Below is a small trained network, with its code and all its weights. Each question gives an input and a class and asks what happens when units are switched off, that is, made to give their printed mean instead of their output.

import numpy as np


def w(rows, s, z=0):
    codes = np.array(rows[::2]) - 128.0
    scale = np.full(codes.shape[1], s)
    scale[-1] = z or s
    return codes * scale


def norm(h):
    return h / np.sqrt((h * h).mean(-1, keepdims=True) + 1e-5)


def f(y):
    return y / 2 * (1 + np.tanh(0.7978845608 * (y + 0.044715 * y**3)))


def log_softmax(a):
    a = a - a.max(-1, keepdims=True)
    return a - np.log(np.exp(a).sum(-1, keepdims=True))


def net(x, mask):
    res = np.array(x, float).reshape(1, 6) / 4 @ E
    u = 0
    for l in range(3):
        y = f(norm(res) @ A[l][:, :-1].T + A[l][:, -1])
        res = res + np.where(mask[u : u + 10], y, B[l][:, -1]) @ B[l][:, :-1]
        u += 10
    return log_softmax(norm(res)[-1] @ U[:, :-1].T + U[:, -1])


A, B = {}, {}
E = w([
[188,107,142,87],'x0',
[114,99,72,160],'x1',
[159,41,162,226],'x2',
[87,135,127,32],'x3',
[162,200,2,128],'x4',
[196,63,153,57],'x5',
],0.0079)
A[0] = w([
[175,184,43,80,138],'0.n1',
[161,43,149,98,94],'0.n2',
[168,118,123,137,110],'0.n3',
[99,51,206,64,125],'0.n4',
[161,139,149,188,90],'0.n5',
[216,153,174,71,19],'0.n6',
[124,90,64,197,153],'0.n7',
[141,6,234,98,2],'0.n8',
[189,206,237,97,135],'0.n9',
[246,178,175,68,11],'0.n10',
],0.011,0.0064)
B[0] = w([
[173,129,71,88,255],'0.n1',
[117,116,160,104,182],'0.n2',
[120,99,158,150,136],'0.n3',
[128,124,152,99,231],'0.n4',
[151,113,132,168,150],'0.n5',
[211,77,114,104,157],'0.n6',
[153,96,87,138,233],'0.n7',
[194,243,192,98,215],'0.n8',
[82,50,79,104,215],'0.n9',
[242,91,95,64,173],'0.n10',
],0.011,0.0048)
A[1] = w([
[182,129,177,95,131],'1.n1',
[129,210,89,127,2],'1.n2',
[153,132,106,66,79],'1.n3',
[189,200,172,117,72],'1.n4',
[246,129,131,141,139],'1.n5',
[130,108,194,154,148],'1.n6',
[102,131,79,115,57],'1.n7',
[166,52,72,167,101],'1.n8',
[100,189,72,112,146],'1.n9',
[122,166,189,113,154],'1.n10',
],0.012,0.0049)
B[1] = w([
[109,58,140,104,202],'1.n1',
[187,147,129,139,138],'1.n2',
[168,94,71,165,186],'1.n3',
[98,106,131,174,151],'1.n4',
[21,150,165,74,254],'1.n5',
[142,255,192,58,170],'1.n6',
[150,136,127,98,137],'1.n7',
[75,36,146,164,224],'1.n8',
[123,146,68,23,202],'1.n9',
[93,78,146,52,169],'1.n10',
],0.0081,0.0054)
A[2] = w([
[129,152,160,81,133],'2.n1',
[129,142,138,232,50],'2.n2',
[53,103,116,73,211],'2.n3',
[127,150,102,46,27],'2.n4',
[130,142,65,196,135],'2.n5',
[122,71,103,87,154],'2.n6',
[215,97,199,89,221],'2.n7',
[135,130,100,251,124],'2.n8',
[176,72,178,103,78],'2.n9',
[184,165,113,77,7],'2.n10',
],0.013,0.002)
B[2] = w([
[63,120,156,215,188],'2.n1',
[150,182,150,166,176],'2.n2',
[34,154,53,174,241],'2.n3',
[162,165,159,213,237],'2.n4',
[215,213,230,170,193],'2.n5',
[61,51,35,255,229],'2.n6',
[152,40,208,130,254],'2.n7',
[172,191,206,239,209],'2.n8',
[89,83,205,64,206],'2.n9',
[164,151,86,169,182],'2.n10',
],0.0066,0.0056)
U = w([
[170,167,167,225,197],'0',
[122,61,126,165,2],'1',
[20,168,112,101,110],'2',
[146,110,60,180,9],'3',
[180,192,6,69,169],'4',
[130,97,239,52,175],'5',
[116,83,159,122,163],'6',
[186,34,95,37,137],'7',
],0.02,0.0065)

Each question gives the input, the list of numbers given to net, and the class t.
The units are the neurons (one row each of A and B). Each row of codes is followed by its name. A weight is (code - 128) times the scale printed after its matrix; where a second scale follows, it is the last column's (A, B and U).
mask holds one flag per neuron, layer by layer. A switched-off neuron (its flag False) gives its mean, the last column of its row in B, instead of its output. The means were averaged over made-up inputs and are rounded, as every weight is.
A unit's drop is (log p(t) with every unit on - log p(t) with that unit switched off) / (log p(t) with every unit on - log p(t) with every unit switched off).
The circuit of an input: a set's keep is (log p(t) with only the set's units on - log p(t) with every unit switched off) / (log p(t) with every unit on - log p(t) with every unit switched off). Starting from the 12 units with the biggest drops (on a tie, the unit counted first), units are removed one at a time, each time the one whose removal leaves the highest keep (on an exact tie, the one counted first), for as long as the keep stays at least 0.8.
units of the circuit, in order: the units of the circuit, biggest drop first
top k neurons: the k neurons with the biggest drops, biggest first
k most important neurons of layer l: the k neurons of layer l with the biggest drops, biggest first
drop of u: that unit's drop, to one decimal
input [2,4,2,-6,8,-3], class 0: units of the circuit, in order => (2.n5)
input [-5,-2,-4,8,0,-8], class 4: units of the circuit, in order => (1.n9; 1.n5)
input [7,-3,-7,4,-7,2], class 7: top 2 neurons => (0.n9; 0.n10)
input [-6,5,-6,7,-3,3], class 4: units of the circuit, in order => (1.n5; 1.n8)
input [-3,6,5,2,7,-7], class 0: 2 most important neurons of layer 2 => (2.n5; 2.n8)
input [-8,5,-1,4,1,-8], class 4: top 2 neurons => (1.n9; 1.n5)
input [-8,8,1,-2,6,-1], class 0: top 3 neurons => (2.n5; 2.n8; 0.n9)
input [1,6,0,3,-2,-4], class 3: 2 most important neurons of layer 0 => (0.n8; 0.n7)
input [-8,3,4,5,-2,-2], class 0: 3 most important neurons of layer 1 => (1.n5; 1.n10; 1.n9)
input [3,-8,-1,4,1,-4], class 7: 2 most important neurons of layer 0 => (0.n9; 0.n10)
input [-6,-6,2,2,0,-1], class 2: drop of 0.n1 => 0.1
input [0,-1,-8,5,-2,6], class 7: drop of 1.n5 => 0.1
input [-5,-1,-5,4,-5,2], class 2: drop of 2.n3 => 0.2
input [8,-8,2,5,1,-1], class 7: top neuron => (0.n9)
